Here is a tiny trained network, its code and every weight. The questions are about switching its units off for an input and a target symbol, where a switched-off unit gives its printed mean instead of its output.

import numpy as np


def w(rows, s, z=0):
    codes = np.array(rows[::2]) - 128.0
    scale = np.full(codes.shape[1], s)
    scale[-1] = z or s
    return codes * scale


def f(y):
    return np.maximum(y, 0)


def softmax(a):
    e = np.exp(a - a.max(-1, keepdims=True))
    return e / e.sum(-1, keepdims=True)


def log_softmax(a):
    a = a - a.max(-1, keepdims=True)
    return a - np.log(np.exp(a).sum(-1, keepdims=True))


def net(x, mask):
    ids = ['ΓΔΛαβζηθμξπτφ'.index(c) for c in x.split()]
    T = len(ids)
    res = E[ids] + P[:T]
    u = 0
    for l in range(2):
        r = res
        for j in range(3):
            rows = slice(2 * j, 2 * j + 2)
            q, k, v = (r @ M[l][rows].T for M in (Q, K, V))
            z = softmax(np.where(np.tri(T) > 0, q @ k.T / 2**0.5, -1e9)) @ v
            o = O[l][rows]
            res = res + np.where(mask[u + j], z, o[:, -1]) @ o[:, :-1]
        u += 3
        y = f(res @ A[l][:, :-1].T + A[l][:, -1])
        res = res + np.where(mask[u : u + 8], y, B[l][:, -1]) @ B[l][:, :-1]
        u += 8
    return log_softmax(res[-1] @ U[:, :-1].T + U[:, -1])


Q, K, V, O, A, B = {}, {}, {}, {}, {}, {}
E = w([
[169,166,64,107,79,56,133,226],'Γ',
[114,123,166,183,193,23,173,172],'Δ',
[147,67,153,170,140,141,64,111],'Λ',
[152,123,168,6,69,189,138,195],'α',
[138,145,156,157,117,206,201,70],'β',
[114,111,81,124,132,111,57,81],'ζ',
[118,172,120,142,62,179,189,87],'η',
[120,159,41,175,203,151,106,196],'θ',
[163,124,148,200,230,100,170,193],'μ',
[167,100,92,40,145,58,127,61],'ξ',
[78,88,138,191,143,148,51,129],'π',
[79,169,162,90,75,168,186,116],'τ',
[100,89,159,143,173,119,76,106],'φ',
],0.02)
P = w([
[143,205,141,129,90,129,58,98],'0',
[145,161,166,116,144,139,68,153],'1',
[140,145,141,120,143,128,71,161],'2',
[133,128,126,118,143,127,79,165],'3',
[129,113,112,118,141,129,92,168],'4',
[126,97,102,119,139,128,102,172],'5',
[125,82,92,120,139,128,116,173],'6',
[122,67,80,120,134,127,128,175],'7',
[119,51,72,121,132,128,141,179],'8',
[116,35,65,121,130,128,155,183],'9',
[113,19,55,125,127,127,168,183],'10',
[113,2,53,128,125,125,178,189],'11',
],0.017)
Q[0] = w([
[122,118,98,156,185,61,81,134],'0.h0',
[146,179,115,167,161,76,173,221],'0.h0',
[120,156,131,123,142,106,130,127],'0.h1',
[116,90,105,98,140,83,101,113],'0.h1',
[72,171,183,155,66,204,186,113],'0.h2',
[130,29,86,154,168,120,5,124],'0.h2',
],0.017)
K[0] = w([
[157,26,81,92,128,117,191,147],'0.h0',
[251,122,109,25,99,80,129,175],'0.h0',
[134,115,167,141,109,100,116,139],'0.h1',
[100,27,104,145,93,127,172,152],'0.h1',
[195,231,169,87,170,111,63,67],'0.h2',
[95,18,49,103,125,130,243,138],'0.h2',
],0.013)
V[0] = w([
[189,108,139,168,9,109,139,229],'0.h0',
[2,180,95,235,147,105,157,145],'0.h0',
[97,248,122,100,82,22,103,78],'0.h1',
[184,92,191,156,135,178,156,101],'0.h1',
[167,142,150,78,146,63,31,152],'0.h2',
[33,130,177,47,4,126,132,196],'0.h2',
],0.0074)
O[0] = w([
[172,197,55,150,163,52,42,27,164],'0.h0',
[140,95,200,17,2,89,99,184,121],'0.h0',
[35,94,139,244,78,109,199,84,114],'0.h1',
[192,195,104,154,155,166,112,80,45],'0.h1',
[249,68,166,110,81,185,133,84,254],'0.h2',
[43,65,137,208,128,189,201,214,81],'0.h2',
],0.0071,0.0046)
A[0] = w([
[80,130,161,76,200,174,71,120,96],'0.n0',
[172,70,159,137,80,215,190,128,4],'0.n1',
[102,96,51,94,139,208,139,121,104],'0.n2',
[171,171,180,82,124,157,175,185,78],'0.n3',
[143,92,151,85,152,125,191,95,174],'0.n4',
[176,1,147,131,83,110,94,142,83],'0.n5',
[177,138,102,173,185,182,94,104,80],'0.n6',
[159,175,165,108,85,164,220,82,11],'0.n7',
],0.009,0.0041)
B[0] = w([
[206,149,7,116,51,62,168,75,165],'0.n0',
[117,206,140,80,105,44,116,158,214],'0.n1',
[149,122,195,102,131,161,127,132,192],'0.n2',
[91,128,75,224,105,126,211,103,162],'0.n3',
[124,116,90,151,52,128,95,158,174],'0.n4',
[33,173,159,110,255,147,135,47,245],'0.n5',
[52,91,139,127,64,125,155,172,181],'0.n6',
[145,91,28,91,146,159,156,202,171],'0.n7',
],0.008,0.012)
Q[1] = w([
[165,167,202,121,76,133,208,99],'1.h0',
[129,53,191,169,137,30,51,146],'1.h0',
[136,55,142,143,169,131,56,145],'1.h1',
[114,91,50,203,160,1,64,110],'1.h1',
[139,113,91,155,192,118,48,124],'1.h2',
[111,127,102,117,143,222,124,123],'1.h2',
],0.011)
K[1] = w([
[144,185,187,165,46,144,173,66],'1.h0',
[162,127,186,139,159,7,44,244],'1.h0',
[119,56,109,2,175,127,153,154],'1.h1',
[164,33,58,105,221,76,111,180],'1.h1',
[135,99,70,89,243,103,122,219],'1.h2',
[104,51,132,64,73,152,141,81],'1.h2',
],0.0085)
V[1] = w([
[149,101,57,118,95,138,137,62],'1.h0',
[137,106,104,119,121,43,204,153],'1.h0',
[168,201,211,101,166,160,90,200],'1.h1',
[67,252,95,120,150,174,152,93],'1.h1',
[103,125,95,178,90,209,9,162],'1.h2',
[130,123,68,97,150,101,137,161],'1.h2',
],0.011)
O[1] = w([
[214,139,182,191,125,58,184,145,181],'1.h0',
[62,142,99,184,26,68,133,84,200],'1.h0',
[97,182,128,1,120,127,255,129,1],'1.h1',
[117,95,25,151,132,136,186,45,216],'1.h1',
[179,61,137,3,89,56,140,135,169],'1.h2',
[160,108,184,98,115,172,158,95,186],'1.h2',
],0.0094,0.0071)
A[1] = w([
[148,234,149,69,58,182,175,203,236],'1.n0',
[60,90,200,120,179,127,118,79,2],'1.n1',
[215,221,112,97,118,64,34,116,111],'1.n2',
[128,197,147,63,53,100,107,1,35],'1.n3',
[62,118,194,141,122,225,186,42,202],'1.n4',
[189,183,57,152,125,120,148,159,178],'1.n5',
[116,136,136,195,152,130,56,139,40],'1.n6',
[86,158,80,175,99,105,130,190,81],'1.n7',
],0.0096,0.0054)
B[1] = w([
[207,129,127,172,193,128,60,84,220],'1.n0',
[157,124,167,207,145,43,253,114,191],'1.n1',
[79,193,38,89,128,161,183,128,245],'1.n2',
[63,5,181,147,50,161,152,160,210],'1.n3',
[183,190,160,147,66,168,102,150,217],'1.n4',
[92,150,251,133,171,155,137,153,213],'1.n5',
[206,108,124,75,88,147,167,160,218],'1.n6',
[107,94,130,2,203,108,132,106,231],'1.n7',
],0.009,0.011)
U = w([
[154,189,67,145,85,63,161,162,175],'Γ',
[102,158,161,182,115,60,179,118,92],'Δ',
[75,129,75,158,110,185,111,106,143],'Λ',
[135,91,98,185,188,87,114,29,88],'α',
[121,118,127,152,87,116,2,159,218],'β',
[109,127,163,165,70,159,92,109,164],'ζ',
[132,128,95,166,136,192,226,139,37],'η',
[178,128,88,94,133,204,89,102,108],'θ',
[92,170,142,168,167,137,54,56,251],'μ',
[85,94,126,187,158,162,130,243,216],'ξ',
[98,132,130,107,178,115,159,56,39],'π',
[197,121,166,148,96,152,127,115,71],'τ',
[138,94,140,107,97,127,172,111,3],'φ',
],0.0087,0.0066)

Each question gives the input, a string of symbols that net reads in full, and the target symbol t.
The units are the heads (2 rows each of Q, K, V and O) and the neurons (one row each of A and B). Each row of codes is followed by its name. A weight is (code - 128) times the scale printed after its matrix; where a second scale follows, it is the last column's (O, A, B and U).
mask holds one flag per unit, layer by layer, with each layer's heads first. A switched-off unit (its flag False) gives its mean, the last column of its rows in O or B, instead of its output. The means were averaged over made-up inputs and are rounded, as every weight is.
A unit's drop is (log p(t) with every unit on - log p(t) with that unit switched off) / (log p(t) with every unit on - log p(t) with every unit switched off).
The circuit of an input: a set's keep is (log p(t) with only the set's units on - log p(t) with every unit switched off) / (log p(t) with every unit on - log p(t) with every unit switched off). Starting from the 12 units with the biggest drops (on a tie, the unit counted first), units are removed one at a time, each time the one whose removal leaves the highest keep (on an exact tie, the one counted first), for as long as the keep stays at least 0.8.
units of the circuit, in order: the units of the circuit, biggest drop first
k most important neurons: the k neurons with the biggest drops, biggest first
top k neurons in layer l: the k neurons of layer l with the biggest drops, biggest first
input α π ζ ζ β, target θ: 3 most important neurons	0.n1, 1.n0, 0.n7
input π τ μ Λ η, target φ: units of the circuit, in order	0.n7, 0.h0, 1.n3, 1.h2
input τ Λ β ζ, target Γ: units of the circuit, in order	0.n5, 1.n2, 0.h2
input φ Δ π Δ μ τ τ Λ Λ ξ, target θ: units of the circuit, in order	0.h1, 1.n1
input τ α Δ Γ β ξ τ η τ, target Λ: units of the circuit, in order	0.h2, 1.h1, 1.h0, 0.h1
input β τ ζ π Λ η τ β τ θ Δ, target Δ: most important neuron	1.n1
input Λ π ζ Λ Λ Λ μ η τ π τ ζ, target ξ: top 2 neurons in layer 0	0.n2, 0.n1
input Λ Λ ζ ζ ζ ζ Λ Γ Δ π η, target Γ: units of the circuit, in order	1.h2, 0.n1
input μ θ η η φ μ τ, target τ: 2 most important neurons	1.n0, 0.n7
input τ Γ τ Λ θ, target Γ: units of the circuit, in order	0.n5, 1.n2, 0.h0
input π θ τ η β π, target Γ: top 3 neurons in layer 0	0.n0, 0.n5, 0.n1
input μ η ζ α β η Λ ζ, target θ: top 2 neurons in layer 0	0.n1, 0.n3
input μ η Λ β ξ Γ α τ Λ ζ, target θ: units of the circuit, in order	0.h1, 1.h0, 0.h2
input ζ μ Γ ξ μ φ μ ζ ζ τ, target ξ: 2 most important neurons	0.n1, 0.n7
input φ Λ ζ ξ β α η, target π: 4 most important neurons	0.n7, 1.n7, 0.n1, 0.n3
input ξ ζ Λ π μ ξ φ μ τ η τ, target Δ: top 4 neurons in layer 0	0.n1, 0.n7, 0.n5, 0.n2
input φ β Λ τ ξ τ ζ Δ, target ξ: most important neuron	0.n5
input η β η β η η μ ζ φ φ η, target α: units of the circuit, in order	0.h1, 1.h1
input Γ μ τ ξ μ η β, target β: 2 most important neurons	0.n7, 0.n1
input Γ ζ Γ ζ Γ β α, target β: top 3 neurons in layer 0	0.n7, 0.n1, 0.n5
input π φ τ ζ ζ τ φ, target ξ: units of the circuit, in order	0.h2
input Λ ζ η α ξ ζ η φ β β φ η, target Γ: 2 most important neurons	0.n7, 0.n1
input π η Λ η θ η ζ, target β: units of the circuit, in order	0.h2, 0.n5, 1.n1, 1.n2
input β ζ ζ, target α: top 2 neurons in layer 0	0.n1, 0.n5
input Λ φ φ Δ τ, target Γ: 2 most important neurons	0.n3, 0.n6
input Λ θ Λ ζ η ζ Λ Γ η α, target Γ: 3 most important neurons	0.n1, 0.n6, 0.n7
input φ φ β η θ ζ ζ Λ ζ τ ζ β, target π: 3 most important neurons	0.n1, 0.n7, 1.n7
input τ Δ θ Δ α ζ π β α Δ β ζ, target Γ: top 4 neurons in layer 0	0.n5, 0.n0, 0.n6, 0.n1
input β μ τ μ μ θ ζ θ π, target φ: top neuron in layer 0	0.n5
input Γ ζ Δ β β ζ Λ ζ τ, target β: 2 most important neurons	0.n7, 0.n1
